Here is a tiny trained network, its code and every weight. The questions are about switching its units off for an input and a class, where a switched-off unit gives its printed mean instead of its output.

import numpy as np


def w(rows, s, z=0):
    codes = np.array(rows[::2]) - 128.0
    scale = np.full(codes.shape[1], s)
    scale[-1] = z or s
    return codes * scale


def f(y):
    return np.maximum(y, 0)


def log_softmax(a):
    a = a - a.max(-1, keepdims=True)
    return a - np.log(np.exp(a).sum(-1, keepdims=True))


def net(x, mask):
    res = np.array(x, float).reshape(1, 8) / 4 @ E
    y = f(res @ A[0][:, :-1].T + A[0][:, -1])
    res = res + np.where(mask, y, B[0][:, -1]) @ B[0][:, :-1]
    return log_softmax(res[-1] @ U[:, :-1].T + U[:, -1])


A, B = {}, {}
E = w([
[79,122,115,93,128,129,136,137],'x0',
[112,126,119,120,143,114,136,136],'x1',
[234,117,165,80,27,66,215,236],'x2',
[124,130,121,107,136,138,108,138],'x3',
[145,118,118,142,117,143,145,121],'x4',
[133,140,120,125,120,137,135,127],'x5',
[97,239,122,203,189,132,195,220],'x6',
[81,87,1,227,72,1,38,187],'x7',
],0.0059)
A[0] = w([
[139,106,156,119,75,123,113,196,28],'N0',
[120,148,93,121,176,136,82,61,46],'N1',
[192,144,111,101,84,76,165,164,48],'N2',
[82,208,73,219,188,98,203,211,176],'N3',
[174,157,201,54,78,138,170,139,53],'N4',
[127,82,10,213,42,18,65,185,69],'N5',
[153,46,123,88,118,84,70,112,213],'N6',
[194,84,120,99,78,57,174,190,47],'N7',
[77,145,86,183,160,133,88,48,44],'N8',
[133,3,78,55,107,94,137,46,254],'N9',
[110,94,42,158,143,49,94,170,75],'N10',
[195,112,116,77,53,112,135,251,56],'N11',
],0.007,0.0042)
B[0] = w([
[72,87,140,173,180,113,159,62,147],'N0',
[55,89,89,170,164,76,183,100,166],'N1',
[22,128,82,144,111,107,142,65,170],'N2',
[166,205,156,143,26,85,36,131,240],'N3',
[85,99,120,102,170,151,145,107,187],'N4',
[226,55,175,2,212,179,155,127,252],'N5',
[130,180,100,163,65,92,71,203,216],'N6',
[71,72,87,216,146,76,149,23,189],'N7',
[30,60,102,199,138,64,188,87,184],'N8',
[147,238,137,157,69,123,87,196,254],'N9',
[164,70,175,27,153,202,112,130,194],'N10',
[36,86,65,183,148,96,140,85,198],'N11',
],0.0069,0.0075)
U = w([
[1,49,54,218,176,90,138,27,6],'0',
[191,68,201,23,213,226,156,80,104],'1',
[118,140,103,166,101,125,108,168,250],'2',
[127,145,118,163,105,125,104,157,235],'3',
[133,205,125,171,28,105,34,167,1],'4',
],0.007,0.0044)

Each question gives the input, the list of numbers given to net, and the class t.
The units are the neurons (one row each of A and B). Each row of codes is followed by its name. A weight is (code - 128) times the scale printed after its matrix; where a second scale follows, it is the last column's (A, B and U).
mask holds one flag per neuron, in row order. A switched-off neuron (its flag False) gives its mean, the last column of its row in B, instead of its output. The means were averaged over made-up inputs and are rounded, as every weight is.
A unit's drop is (log p(t) with every unit on - log p(t) with that unit switched off) / (log p(t) with every unit on - log p(t) with every unit switched off).
The circuit of an input: a set's keep is (log p(t) with only the set's units on - log p(t) with every unit switched off) / (log p(t) with every unit on - log p(t) with every unit switched off). Starting from all 12 units, units are removed one at a time, each time the one whose removal leaves the highest keep (on an exact tie, the one counted first), for as long as the keep stays at least 0.8.
units of the circuit, in order: the units of the circuit, biggest drop first
top k neurons: the k neurons with the biggest drops, biggest first
drop when u is switched off: that unit's drop, to one decimal
input [-6,-7,-7,5,2,-1,8,-6], class 4: units of the circuit, in order => N3
input [-1,5,-2,6,4,5,-7,-5], class 4: units of the circuit, in order => N9; N5
input [2,2,-3,4,-4,-5,-8,-6], class 4: units of the circuit, in order => N9; N5
input [-3,0,6,3,2,6,4,2], class 0: units of the circuit, in order => N11; N7
input [-3,-1,1,-3,-5,0,-8,-2], class 4: units of the circuit, in order => N9; N6
input [6,-3,6,3,-5,5,-7,8], class 1: top 2 neurons => N5; N10
input [-5,-3,-1,2,3,-3,4,4], class 1: top 4 neurons => N5; N9; N6; N10
input [-4,-5,5,-5,8,2,-7,-6], class 4: top 2 neurons => N9; N5
input [4,3,-4,-8,-4,-8,-8,-3], class 2: top 2 neurons => N3; N1
input [-2,1,1,-6,-1,-4,-6,-5], class 4: units of the circuit, in order => N5; N9
input [-3,1,5,-1,-6,-1,-1,5], class 0: top 4 neurons => N7; N11; N2; N0
input [7,-6,-6,2,-8,-3,-1,-5], class 0: top 2 neurons => N5; N1
input [4,-2,7,-4,-3,4,-8,-7], class 4: top 4 neurons => N9; N5; N6; N8
input [-1,0,8,3,-4,5,-5,5], class 0: units of the circuit, in order => N7
input [7,3,5,-3,-3,1,5,-4], class 0: top 2 neurons => N9; N5
input [4,8,4,-1,3,-7,-7,8], class 1: top 3 neurons => N5; N10; N3
input [2,-8,3,3,-7,7,-5,8], class 1: drop when N5 is switched off => 1.2
input [-4,3,5,5,-6,-1,0,5], class 0: drop when N7 is switched off => 0.9
input [6,5,8,4,8,1,-7,-8], class 0: drop when N11 is switched off => 0.2
input [2,3,-2,5,1,-7,-7,-4], class 2: drop when N3 is switched off => 0.5
